Below is a small trained network, with its code and all its weights. Each question gives an input and a class and asks what happens when units are switched off, that is, made to give their printed mean instead of their output.

import numpy as np


def w(rows, s, z=0):
    codes = np.array(rows[::2]) - 128.0
    scale = np.full(codes.shape[1], s)
    scale[-1] = z or s
    return codes * scale


def f(y):
    return np.maximum(y, 0)


def log_softmax(a):
    a = a - a.max(-1, keepdims=True)
    return a - np.log(np.exp(a).sum(-1, keepdims=True))


def net(x, mask):
    res = np.array(x, float).reshape(1, 7) / 4 @ E
    y = f(res @ A[0][:, :-1].T + A[0][:, -1])
    res = res + np.where(mask, y, B[0][:, -1]) @ B[0][:, :-1]
    return log_softmax(res[-1] @ U[:, :-1].T + U[:, -1])


A, B = {}, {}
E = w([
[122,128,130,135,124,132,114,118,127,122,129],'x0',
[212,112,58,210,100,218,71,213,214,148,90],'x1',
[124,142,110,157,115,126,124,134,101,92,156],'x2',
[204,34,53,1,152,135,47,69,105,102,203],'x3',
[122,138,141,137,97,143,121,134,114,127,149],'x4',
[123,130,106,159,125,129,130,138,88,91,155],'x5',
[162,21,139,164,2,130,234,60,220,57,117],'x6',
],0.008)
A[0] = w([
[89,166,180,146,174,122,107,149,90,131,76,158],'n0',
[155,164,76,117,162,119,64,184,70,200,113,229],'n1',
[130,20,175,130,15,105,241,108,169,82,100,253],'n2',
[131,187,126,218,136,204,118,217,197,133,66,222],'n3',
[230,74,94,124,78,133,177,56,180,90,182,122],'n4',
[105,169,186,157,142,89,150,125,65,136,98,197],'n5',
[254,103,43,78,93,220,67,136,150,100,136,162],'n6',
[28,159,182,110,169,89,184,132,114,114,106,206],'n7',
[107,199,194,61,158,109,122,154,47,128,131,168],'n8',
[114,113,142,11,119,72,127,37,73,125,206,211],'n9',
[40,121,153,72,146,83,143,149,39,179,132,182],'n10',
[33,89,162,115,118,124,176,24,98,144,186,213],'n11',
],0.0064,0.0031)
B[0] = w([
[147,85,148,147,167,167,174,89,59,232,64,188],'n0',
[68,176,136,99,226,178,46,130,81,131,108,218],'n1',
[151,85,139,125,100,82,210,189,198,103,109,250],'n2',
[58,136,142,150,89,254,121,166,167,105,73,250],'n3',
[244,128,85,190,95,98,186,53,98,133,91,205],'n4',
[161,126,250,204,194,106,205,89,87,192,97,189],'n5',
[167,24,113,177,149,178,56,75,44,214,155,214],'n6',
[101,110,195,160,127,22,155,108,140,193,124,200],'n7',
[181,128,165,157,141,76,95,36,100,156,82,201],'n8',
[188,195,76,98,137,46,97,85,220,99,190,218],'n9',
[155,109,136,168,113,70,100,26,127,188,156,197],'n10',
[127,144,164,65,158,46,176,118,141,98,195,198],'n11',
],0.0063,0.012)
U = w([
[189,75,160,231,137,98,141,100,77,217,86,175],'0',
[123,166,124,24,195,77,53,109,109,118,169,144],'1',
[21,189,153,139,175,220,100,195,114,125,43,156],'2',
[126,79,98,57,194,193,37,177,66,160,139,101],'3',
[77,120,205,124,141,72,255,177,144,99,141,136],'4',
[166,145,51,32,97,64,174,121,150,71,146,3],'5',
[109,124,124,159,41,169,169,216,169,91,44,158],'6',
],0.0065,0.00068)

Each question gives the input, the list of numbers given to net, and the class t.
The units are the neurons (one row each of A and B). Each row of codes is followed by its name. A weight is (code - 128) times the scale printed after its matrix; where a second scale follows, it is the last column's (A, B and U).
mask holds one flag per neuron, in row order. A switched-off neuron (its flag False) gives its mean, the last column of its row in B, instead of its output. The means were averaged over made-up inputs and are rounded, as every weight is.
A unit's drop is (log p(t) with every unit on - log p(t) with that unit switched off) / (log p(t) with every unit on - log p(t) with every unit switched off).
The circuit of an input: a set's keep is (log p(t) with only the set's units on - log p(t) with every unit switched off) / (log p(t) with every unit on - log p(t) with every unit switched off). Starting from all 12 units, units are removed one at a time, each time the one whose removal leaves the highest keep (on an exact tie, the one counted first), for as long as the keep stays at least 0.8.
units of the circuit, in order: the units of the circuit, biggest drop first
most important unit: the unit with the biggest drop
top k neurons: the k neurons with the biggest drops, biggest first
drop when u is switched off: that unit's drop, to one decimal
input [4,-5,8,-3,7,-2,2], class 4: units of the circuit, in order => n6, n11
input [-4,0,-3,-3,6,5,8], class 4: most important unit => n2
input [-1,-1,-1,5,-1,-1,0], class 1: units of the circuit, in order => n2, n9
input [-4,0,-1,6,5,-7,1], class 5: units of the circuit, in order => n9, n5
input [7,5,-3,0,-8,3,-6], class 2: units of the circuit, in order => n3, n1
input [-6,-5,6,1,-7,8,0], class 1: units of the circuit, in order => n9, n4
input [5,0,5,-2,0,-3,3], class 4: top 2 neurons => n6, n3
input [4,-3,7,-5,-3,-3,1], class 4: top 3 neurons => n6, n4, n11
input [-8,1,7,3,-3,-1,0], class 3: drop when n10 is switched off => 0.1
input [6,4,-2,-4,1,6,2], class 6: drop when n1 is switched off => 0.1
input [-8,7,6,-8,-4,2,7], class 6: drop when n2 is switched off => 0.0
